Here is a tiny trained network, its code and every weight. The questions are about switching its units off for an input and a target symbol, where a switched-off unit gives its printed mean instead of its output.

import numpy as np


def w(rows, s, z=0):
    codes = np.array(rows[::2]) - 128.0
    scale = np.full(codes.shape[1], s)
    scale[-1] = z or s
    return codes * scale


def f(y):
    return y / 2 * (1 + np.tanh(0.7978845608 * (y + 0.044715 * y**3)))


def softmax(a):
    e = np.exp(a - a.max(-1, keepdims=True))
    return e / e.sum(-1, keepdims=True)


def log_softmax(a):
    a = a - a.max(-1, keepdims=True)
    return a - np.log(np.exp(a).sum(-1, keepdims=True))


def net(x, mask):
    ids = ['αγδηπτφ'.index(c) for c in x.split()]
    T = len(ids)
    res = E[ids] + P[:T]
    r = res
    for j in range(3):
        rows = slice(2 * j, 2 * j + 2)
        q, k, v = (r @ M[0][rows].T for M in (Q, K, V))
        z = softmax(np.where(np.tri(T) > 0, q @ k.T / 2**0.5, -1e9)) @ v
        o = O[0][rows]
        res = res + np.where(mask[j], z, o[:, -1]) @ o[:, :-1]
    y = f(res @ A[0][:, :-1].T + A[0][:, -1])
    res = res + np.where(mask[3:19], y, B[0][:, -1]) @ B[0][:, :-1]
    return log_softmax(res[-1] @ U[:, :-1].T + U[:, -1])


Q, K, V, O, A, B = {}, {}, {}, {}, {}, {}
E = w([
[111,162,136],'α',
[121,167,130],'γ',
[126,172,139],'δ',
[125,7,101],'η',
[106,159,128],'π',
[142,177,137],'τ',
[124,169,132],'φ',
],0.019)
P = w([
[114,139,112],'0',
[127,93,134],'1',
[179,119,132],'2',
[199,159,85],'3',
[145,81,49],'4',
[91,161,93],'5',
[117,89,151],'6',
[147,129,128],'7',
[132,172,62],'8',
[231,107,3],'9',
],0.017)
Q[0] = w([
[128,79,3],'head 0',
[126,34,123],'head 0',
[61,239,198],'head 1',
[134,8,227],'head 1',
[112,144,123],'head 2',
[158,107,114],'head 2',
],0.033)
K[0] = w([
[46,107,225],'head 0',
[196,104,214],'head 0',
[116,253,44],'head 1',
[206,42,57],'head 1',
[141,118,146],'head 2',
[125,137,91],'head 2',
],0.037)
V[0] = w([
[163,174,150],'head 0',
[156,146,64],'head 0',
[162,107,2],'head 1',
[67,88,103],'head 1',
[101,118,190],'head 2',
[68,137,107],'head 2',
],0.029)
O[0] = w([
[131,147,35,39],'head 0',
[128,28,100,139],'head 0',
[131,64,240,253],'head 1',
[248,217,177,216],'head 1',
[147,211,62,50],'head 2',
[216,128,134,128],'head 2',
],0.014,0.013)
A[0] = w([
[137,126,164,35],'neuron 0',
[209,237,67,85],'neuron 1',
[98,174,187,2],'neuron 2',
[97,151,109,135],'neuron 3',
[82,137,84,99],'neuron 4',
[46,158,191,162],'neuron 5',
[153,169,52,180],'neuron 6',
[156,199,49,57],'neuron 7',
[128,247,33,49],'neuron 8',
[151,127,105,162],'neuron 9',
[62,168,148,149],'neuron 10',
[218,78,39,43],'neuron 11',
[146,131,108,170],'neuron 12',
[163,121,92,192],'neuron 13',
[63,168,78,64],'neuron 14',
[169,105,118,93],'neuron 15',
],0.013,0.0098)
B[0] = w([
[120,171,89,250],'neuron 0',
[155,100,232,152],'neuron 1',
[101,70,127,220],'neuron 2',
[133,121,164,134],'neuron 3',
[129,200,102,143],'neuron 4',
[157,167,116,229],'neuron 5',
[56,73,156,161],'neuron 6',
[179,170,68,142],'neuron 7',
[224,120,24,147],'neuron 8',
[85,95,105,137],'neuron 9',
[145,129,132,134],'neuron 10',
[86,252,131,144],'neuron 11',
[86,94,125,137],'neuron 12',
[99,91,97,149],'neuron 13',
[140,188,207,138],'neuron 14',
[118,137,112,167],'neuron 15',
],0.037,0.019)
U = w([
[205,18,33,142],'α',
[120,64,78,75],'γ',
[174,114,4,62],'δ',
[239,156,151,232],'η',
[148,35,167,70],'π',
[124,146,115,2],'τ',
[121,77,66,101],'φ',
],0.004,0.0053)

Each question gives the input, a string of symbols that net reads in full, and the target symbol t.
The units are the heads (2 rows each of Q, K, V and O) and the neurons (one row each of A and B). Each row of codes is followed by its name. A weight is (code - 128) times the scale printed after its matrix; where a second scale follows, it is the last column's (O, A, B and U).
mask holds one flag per unit, heads first, then neurons. A switched-off unit (its flag False) gives its mean, the last column of its rows in O or B, instead of its output. The means were averaged over made-up inputs and are rounded, as every weight is.
A unit's drop is (log p(t) with every unit on - log p(t) with that unit switched off) / (log p(t) with every unit on - log p(t) with every unit switched off).
The circuit of an input: a set's keep is (log p(t) with only the set's units on - log p(t) with every unit switched off) / (log p(t) with every unit on - log p(t) with every unit switched off). Starting from the 12 units with the biggest drops (on a tie, the unit counted first), units are removed one at a time, each time the one whose removal leaves the highest keep (on an exact tie, the one counted first), for as long as the keep stays at least 0.8.
circuit, biggest first: the units of the circuit, biggest drop first
most important unit: the unit with the biggest drop
top k neurons: the k neurons with the biggest drops, biggest first
heads that matter: for each layer, one digit per head in row order, 1 if its drop is at least 0.15 and else 0, layers parted by /
input η η η η α π δ φ δ π, target δ: circuit, biggest first => head 1
input π φ α φ τ π π γ τ, target π: top 2 neurons => neuron 1; neuron 0
input α α η η γ α φ τ η τ, target φ: circuit, biggest first => head 2; head 1; neuron 5
input η δ η φ δ, target δ: heads that matter => 110
input η δ η η φ α α τ η δ, target α: heads that matter => 111
input α φ η φ π τ φ α α γ, target γ: circuit, biggest first => head 1; neuron 6
input τ α η τ π δ α η τ, target δ: heads that matter => 111
input π γ φ, target π: heads that matter => 111
input α φ η η α, target φ: circuit, biggest first => head 1; head 0; neuron 6
input η α δ η π δ α α φ, target δ: circuit, biggest first => head 1; head 0
input τ φ δ φ π π φ η π π, target φ: circuit, biggest first => head 1; neuron 6
input η γ η α π, target γ: heads that matter => 110
input η α π η π α π φ η α, target π: circuit, biggest first => head 1; neuron 1; neuron 6
input π α π δ φ δ γ η η π, target γ: circuit, biggest first => head 2; head 1; neuron 5; neuron 8
input α α τ, target α: top 3 neurons => neuron 8; neuron 1; neuron 7
input τ γ η τ, target τ: circuit, biggest first => head 1; head 0; neuron 14; neuron 11
input τ δ α, target τ: top 3 neurons => neuron 14; neuron 11; neuron 4
input α φ η α η η α α π γ, target α: most important unit => head 1
input π π γ δ π φ φ, target δ: circuit, biggest first => head 0; neuron 4; head 1
input φ φ η τ, target φ: heads that matter => 110
input π π η η φ η π η α π, target π: circuit, biggest first => head 1; neuron 1; neuron 5
input π η η γ γ δ η α δ, target δ: heads that matter => 111
input τ η α τ α η α, target τ: circuit, biggest first => head 0; neuron 11
input α α η φ, target α: circuit, biggest first => neuron 8; head 1; head 0; neuron 0
input γ α γ η η π α π η τ, target α: circuit, biggest first => head 1; neuron 8; neuron 0
input π η δ η π γ δ φ α, target γ: most important unit => head 0
input η γ η δ α η τ, target δ: heads that matter => 110
input α α π, target α: top 2 neurons => neuron 8; neuron 1
